Here is a tiny trained network, its code and every weight. The questions are about switching its units off for an input and a target symbol, where a switched-off unit gives its printed mean instead of its output.

import numpy as np


def w(rows, s, z=0):
    codes = np.array(rows[::2]) - 128.0
    scale = np.full(codes.shape[1], s)
    scale[-1] = z or s
    return codes * scale


def f(y):
    return np.maximum(y, 0)


def softmax(a):
    e = np.exp(a - a.max(-1, keepdims=True))
    return e / e.sum(-1, keepdims=True)


def log_softmax(a):
    a = a - a.max(-1, keepdims=True)
    return a - np.log(np.exp(a).sum(-1, keepdims=True))


def net(x, mask):
    ids = ['αβγδεζηθλμξπσφψω'.index(c) for c in x.split()]
    T = len(ids)
    res = E[ids] + P[:T]
    u = 0
    for l in range(2):
        r = res
        for j in range(2):
            rows = slice(4 * j, 4 * j + 4)
            q, k, v = (r @ M[l][rows].T for M in (Q, K, V))
            z = softmax(np.where(np.tri(T) > 0, q @ k.T / 4**0.5, -1e9)) @ v
            o = O[l][rows]
            res = res + np.where(mask[u + j], z, o[:, -1]) @ o[:, :-1]
        u += 2
        y = f(res @ A[l][:, :-1].T + A[l][:, -1])
        res = res + np.where(mask[u : u + 4], y, B[l][:, -1]) @ B[l][:, :-1]
        u += 4
    return log_softmax(res[-1] @ U[:, :-1].T + U[:, -1])


Q, K, V, O, A, B = {}, {}, {}, {}, {}, {}
E = w([
[75,121,134,122],'α',
[23,174,103,99],'β',
[142,135,139,144],'γ',
[103,145,120,87],'δ',
[110,214,93,114],'ε',
[152,209,119,3],'ζ',
[195,112,177,139],'η',
[92,172,117,109],'θ',
[73,170,116,183],'λ',
[126,101,159,102],'μ',
[73,153,118,144],'ξ',
[87,118,109,184],'π',
[181,126,186,187],'σ',
[65,166,109,82],'φ',
[138,128,154,93],'ψ',
[165,81,154,128],'ω',
],0.02)
P = w([
[139,140,118,158],'0',
[166,100,13,183],'1',
[70,123,167,161],'2',
[146,241,166,136],'3',
[138,88,32,178],'4',
[19,90,206,182],'5',
[100,247,208,119],'6',
[123,77,39,176],'7',
],0.011)
Q[0] = w([
[182,21,31,122],'L0H1',
[210,87,52,120],'L0H1',
[133,117,168,186],'L0H1',
[52,178,90,63],'L0H1',
[254,180,179,70],'L0H2',
[214,51,152,125],'L0H2',
[105,10,67,81],'L0H2',
[132,106,197,251],'L0H2',
],0.0083)
K[0] = w([
[188,127,10,147],'L0H1',
[113,142,64,148],'L0H1',
[86,100,185,165],'L0H1',
[111,110,166,131],'L0H1',
[113,127,200,99],'L0H2',
[124,183,61,167],'L0H2',
[198,89,111,100],'L0H2',
[152,63,119,83],'L0H2',
],0.011)
V[0] = w([
[159,84,253,119],'L0H1',
[115,29,99,112],'L0H1',
[145,100,135,162],'L0H1',
[120,118,147,114],'L0H1',
[132,109,127,142],'L0H2',
[95,84,113,119],'L0H2',
[56,150,232,83],'L0H2',
[114,71,218,137],'L0H2',
],0.011)
O[0] = w([
[2,142,128,90,35],'L0H1',
[157,144,109,110,1],'L0H1',
[110,143,144,83,110],'L0H1',
[66,159,112,141,114],'L0H1',
[183,126,135,113,119],'L0H2',
[138,140,28,145,116],'L0H2',
[254,199,56,100,140],'L0H2',
[157,152,130,118,47],'L0H2',
],0.0072,0.0048)
A[0] = w([
[128,184,171,190,90],'L0N1',
[106,172,67,142,60],'L0N2',
[137,9,54,85,252],'L0N3',
[108,109,132,165,154],'L0N4',
],0.012,0.0024)
B[0] = w([
[106,213,103,28,254],'L0N1',
[85,73,133,110,207],'L0N2',
[45,156,207,6,183],'L0N3',
[105,104,151,254,214],'L0N4',
],0.0092,0.0073)
Q[1] = w([
[2,113,177,198],'L1H1',
[181,130,38,145],'L1H1',
[147,145,203,213],'L1H1',
[188,68,191,134],'L1H1',
[219,139,172,194],'L1H2',
[110,244,223,245],'L1H2',
[158,241,48,52],'L1H2',
[201,38,81,58],'L1H2',
],0.0079)
K[1] = w([
[77,99,101,168],'L1H1',
[78,94,10,145],'L1H1',
[139,128,120,120],'L1H1',
[180,80,159,92],'L1H1',
[153,130,101,137],'L1H2',
[104,135,123,198],'L1H2',
[84,147,134,178],'L1H2',
[227,175,155,108],'L1H2',
],0.013)
V[1] = w([
[55,96,148,227],'L1H1',
[92,85,102,175],'L1H1',
[134,44,159,190],'L1H1',
[147,144,254,93],'L1H1',
[250,200,169,107],'L1H2',
[179,154,201,28],'L1H2',
[91,240,169,115],'L1H2',
[119,171,141,77],'L1H2',
],0.0092)
O[1] = w([
[88,131,96,151,204],'L1H1',
[192,135,244,127,146],'L1H1',
[202,134,104,82,109],'L1H1',
[90,5,153,70,135],'L1H1',
[103,134,172,92,7],'L1H2',
[128,52,129,60,41],'L1H2',
[184,255,167,88,190],'L1H2',
[196,148,92,55,121],'L1H2',
],0.0061,0.016)
A[1] = w([
[42,220,97,182,2],'L1N1',
[174,19,180,159,162],'L1N2',
[131,107,2,159,107],'L1N3',
[146,219,104,125,107],'L1N4',
],0.0082,0.0057)
B[1] = w([
[170,61,148,69,254],'L1N1',
[217,139,169,174,140],'L1N2',
[105,1,6,45,146],'L1N3',
[145,68,164,190,203],'L1N4',
],0.0087,0.02)
U = w([
[186,85,183,115,3],'α',
[125,120,174,67,135],'β',
[179,140,150,123,129],'γ',
[183,124,88,52,141],'δ',
[16,105,69,86,143],'ε',
[69,150,130,87,151],'ζ',
[97,79,199,73,27],'η',
[228,194,2,130,129],'θ',
[97,155,191,168,180],'λ',
[28,187,208,71,126],'μ',
[202,221,195,192,141],'ξ',
[142,72,81,172,117],'π',
[3,120,219,122,132],'σ',
[75,202,115,138,250],'φ',
[29,150,133,149,187],'ψ',
[118,60,216,105,76],'ω',
],0.0085,0.0053)

Each question gives the input, a string of symbols that net reads in full, and the target symbol t.
The units are the heads (4 rows each of Q, K, V and O) and the neurons (one row each of A and B). Each row of codes is followed by its name. A weight is (code - 128) times the scale printed after its matrix; where a second scale follows, it is the last column's (O, A, B and U).
mask holds one flag per unit, layer by layer, with each layer's heads first. A switched-off unit (its flag False) gives its mean, the last column of its rows in O or B, instead of its output. The means were averaged over made-up inputs and are rounded, as every weight is.
A unit's drop is (log p(t) with every unit on - log p(t) with that unit switched off) / (log p(t) with every unit on - log p(t) with every unit switched off).
The circuit of an input: a set's keep is (log p(t) with only the set's units on - log p(t) with every unit switched off) / (log p(t) with every unit on - log p(t) with every unit switched off). Starting from all 12 units, units are removed one at a time, each time the one whose removal leaves the highest keep (on an exact tie, the one counted first), for as long as the keep stays at least 0.8.
units of the circuit, in order: the units of the circuit, biggest drop first
most important unit: the unit with the biggest drop
top k neurons: the k neurons with the biggest drops, biggest first
heads that matter: for each layer, one digit per head in row order, 1 if its drop is at least 0.15 and else 0, layers parted by /
input β λ ζ α ξ ζ θ λ, target π: top 2 neurons => L1N3, L0N4
input σ ψ λ λ γ λ ξ, target ξ: heads that matter => 01 / 01
input σ β ξ μ σ, target ξ: most important unit => L1N1
input α β σ ω β, target ε: units of the circuit, in order => L0N2, L1N3, L1H2
input β σ β σ, target θ: heads that matter => 01 / 10
input μ σ λ μ ω θ α λ, target π: heads that matter => 01 / 11
input ε ω λ λ α δ η ω, target ω: heads that matter => 01 / 11
input λ θ π, target π: units of the circuit, in order => L1H2, L0N4, L0N3, L1N3
input ξ ξ σ ψ β, target ε: units of the circuit, in order => L1H2, L1N3, L0N2
input ξ β σ λ, target μ: units of the circuit, in order => L0H1, L1H2
input φ ε ε φ ε μ θ, target ε: heads that matter => 11 / 11
input λ λ β β, target θ: heads that matter => 01 / 00
input ξ μ λ, target ξ: units of the circuit, in order => L1H2, L0N3, L1H1
input δ θ λ λ σ, target ξ: heads that matter => 00 / 00
input π ε β ψ, target θ: units of the circuit, in order => L0H2
input ζ β λ ω λ λ λ, target ξ: units of the circuit, in order => L1H2, L0H2
input π ζ α π α λ ζ, target ξ: heads that matter => 01 / 01
input λ σ λ λ ξ ε, target ξ: units of the circuit, in order => L0N3, L1N3, L1H2
input σ θ η σ λ λ β, target ξ: units of the circuit, in order => L1H2, L0H2
input λ π ε, target π: most important unit => L0H2
